Here is a tiny trained network, its code and every weight. The questions are about switching its units off for an input and a class, where a switched-off unit gives its printed mean instead of its output.

import numpy as np


def w(rows, s, z=0):
    codes = np.array(rows[::2]) - 128.0
    scale = np.full(codes.shape[1], s)
    scale[-1] = z or s
    return codes * scale


def norm(h):
    return h / np.sqrt((h * h).mean(-1, keepdims=True) + 1e-5)


def f(y):
    return y / 2 * (1 + np.tanh(0.7978845608 * (y + 0.044715 * y**3)))


def log_softmax(a):
    a = a - a.max(-1, keepdims=True)
    return a - np.log(np.exp(a).sum(-1, keepdims=True))


def net(x, mask):
    res = np.array(x, float).reshape(1, 8) / 4 @ E
    u = 0
    for l in range(2):
        y = f(norm(res) @ A[l][:, :-1].T + A[l][:, -1])
        res = res + np.where(mask[u : u + 5], y, B[l][:, -1]) @ B[l][:, :-1]
        u += 5
    return log_softmax(norm(res)[-1] @ U[:, :-1].T + U[:, -1])


A, B = {}, {}
E = w([
[129,94,144,101,147,174,107,138,185,93,133],'x0',
[175,166,150,207,169,95,38,202,63,166,16],'x1',
[163,147,142,97,127,103,99,158,148,135,85],'x2',
[88,123,168,203,173,139,96,151,69,187,119],'x3',
[205,231,80,134,69,1,143,148,4,176,67],'x4',
[84,105,79,180,92,155,135,106,63,54,197],'x5',
[205,146,88,157,109,107,80,169,79,93,38],'x6',
[77,161,130,155,155,103,13,221,174,146,183],'x7',
],0.0015)
A[0] = w([
[74,129,76,173,80,129,70,174,95,69,204,94],'L0N1',
[161,154,175,93,120,106,191,90,106,182,143,70],'L0N2',
[95,110,196,188,207,155,28,197,155,154,94,47],'L0N3',
[241,165,119,2,118,67,129,173,179,163,90,77],'L0N4',
[187,156,120,58,77,60,144,161,178,118,67,8],'L0N5',
],0.0028,0.0014)
B[0] = w([
[192,183,38,143,84,137,98,166,255,103,187,173],'L0N1',
[75,149,47,151,168,113,103,171,126,144,147,143],'L0N2',
[109,173,223,72,213,166,86,198,111,199,178,251],'L0N3',
[111,151,138,100,75,98,106,58,195,77,106,244],'L0N4',
[217,136,168,59,130,91,75,123,183,143,116,166],'L0N5',
],0.0032,0.0014)
A[1] = w([
[32,177,97,164,101,39,242,83,99,231,227,10],'L1N1',
[169,130,34,99,26,102,228,16,119,75,167,125],'L1N2',
[220,194,83,194,124,71,128,150,1,159,24,76],'L1N3',
[68,4,97,121,145,206,193,59,131,123,180,124],'L1N4',
[83,108,99,74,158,142,115,140,241,104,236,155],'L1N5',
],0.0027,0.0014)
B[1] = w([
[70,203,67,42,151,54,133,133,104,153,121,168],'L1N1',
[103,120,169,156,164,141,91,160,134,164,130,252],'L1N2',
[122,3,133,177,43,205,157,67,65,177,70,221],'L1N3',
[138,102,124,101,164,140,163,99,171,85,91,218],'L1N4',
[166,134,107,178,111,110,159,124,28,115,86,224],'L1N5',
],0.0047,0.0025)
U = w([
[29,215,43,44,169,39,183,98,100,184,169,42],'0',
[110,166,246,162,247,191,38,241,129,211,167,196],'1',
[150,12,127,218,28,173,126,67,32,214,39,233],'2',
[233,173,173,32,64,55,73,87,255,120,65,51],'3',
[170,178,19,229,72,136,83,202,136,50,246,2],'4',
[117,28,148,131,206,233,238,54,190,17,149,242],'5',
],0.0065,0.00065)

Each question gives the input, the list of numbers given to net, and the class t.
The units are the neurons (one row each of A and B). Each row of codes is followed by its name. A weight is (code - 128) times the scale printed after its matrix; where a second scale follows, it is the last column's (A, B and U).
mask holds one flag per neuron, layer by layer. A switched-off neuron (its flag False) gives its mean, the last column of its row in B, instead of its output. The means were averaged over made-up inputs and are rounded, as every weight is.
A unit's drop is (log p(t) with every unit on - log p(t) with that unit switched off) / (log p(t) with every unit on - log p(t) with every unit switched off).
The circuit of an input: a set's keep is (log p(t) with only the set's units on - log p(t) with every unit switched off) / (log p(t) with every unit on - log p(t) with every unit switched off). Starting from all 10 units, units are removed one at a time, each time the one whose removal leaves the highest keep (on an exact tie, the one counted first), for as long as the keep stays at least 0.8.
units of the circuit, in order: the units of the circuit, biggest drop first
k most important neurons: the k neurons with the biggest drops, biggest first
k most important neurons of layer l: the k neurons of layer l with the biggest drops, biggest first
drop when u is switched off: that unit's drop, to one decimal
input [-1,-6,-2,5,2,3,1,-8], class 0: 2 most important neurons => L1N1; L0N2
input [1,-7,8,4,6,-1,0,-3], class 3: 4 most important neurons => L0N4; L0N5; L1N5; L0N3
input [-3,-6,-2,3,-2,-1,0,3], class 0: 2 most important neurons of layer 1 => L1N1; L1N3
input [-4,-2,1,-6,1,4,-7,-3], class 0: most important neuron => L1N1
input [-7,2,8,-8,-6,6,-3,3], class 4: 2 most important neurons => L0N1; L1N3
input [-5,-6,-2,-7,-4,8,-1,4], class 4: 3 most important neurons => L0N1; L1N3; L1N5
input [-5,5,-6,-6,-6,6,-4,6], class 4: 3 most important neurons => L0N1; L1N5; L1N3
input [-8,-7,1,2,-2,-5,4,-5], class 0: units of the circuit, in order => L0N2; L1N1
input [8,4,-8,8,-6,-1,7,-5], class 1: 2 most important neurons => L0N3; L1N3
input [6,-3,-3,1,0,4,-7,8], class 4: units of the circuit, in order => L0N1; L1N5
input [-4,-1,4,8,6,-2,-8,5], class 0: 2 most important neurons => L1N1; L1N2
input [6,-7,-4,3,3,-4,5,2], class 3: 2 most important neurons => L1N3; L0N4
input [-7,1,-3,-3,8,-1,-1,8], class 2: 2 most important neurons => L1N3; L0N3
input [6,-1,7,5,-1,1,2,-6], class 5: 2 most important neurons of layer 1 => L1N5; L1N3
input [5,5,8,5,7,1,0,4], class 2: 2 most important neurons => L1N3; L1N2
input [2,-8,-2,4,0,-3,-8,-2], class 0: 3 most important neurons => L1N1; L1N3; L0N2
input [-7,8,5,-2,3,1,-5,5], class 2: 2 most important neurons => L1N3; L1N2
input [4,-8,2,6,2,-2,-7,-4], class 0: most important neuron of layer 0 => L0N2
input [-3,-6,-6,8,4,8,0,-4], class 0: drop when L1N1 is switched off => 0.9
input [-7,0,-6,-2,5,2,-8,-7], class 0: drop when L0N1 is switched off => 0.0
input [3,5,8,-8,7,5,5,1], class 2: most important neuron of layer 1 => L1N3
input [-5,1,-7,0,-1,1,-8,-2], class 0: drop when L1N1 is switched off => 1.2
input [-5,0,-1,1,-2,5,7,3], class 4: drop when L0N1 is switched off => 2.7
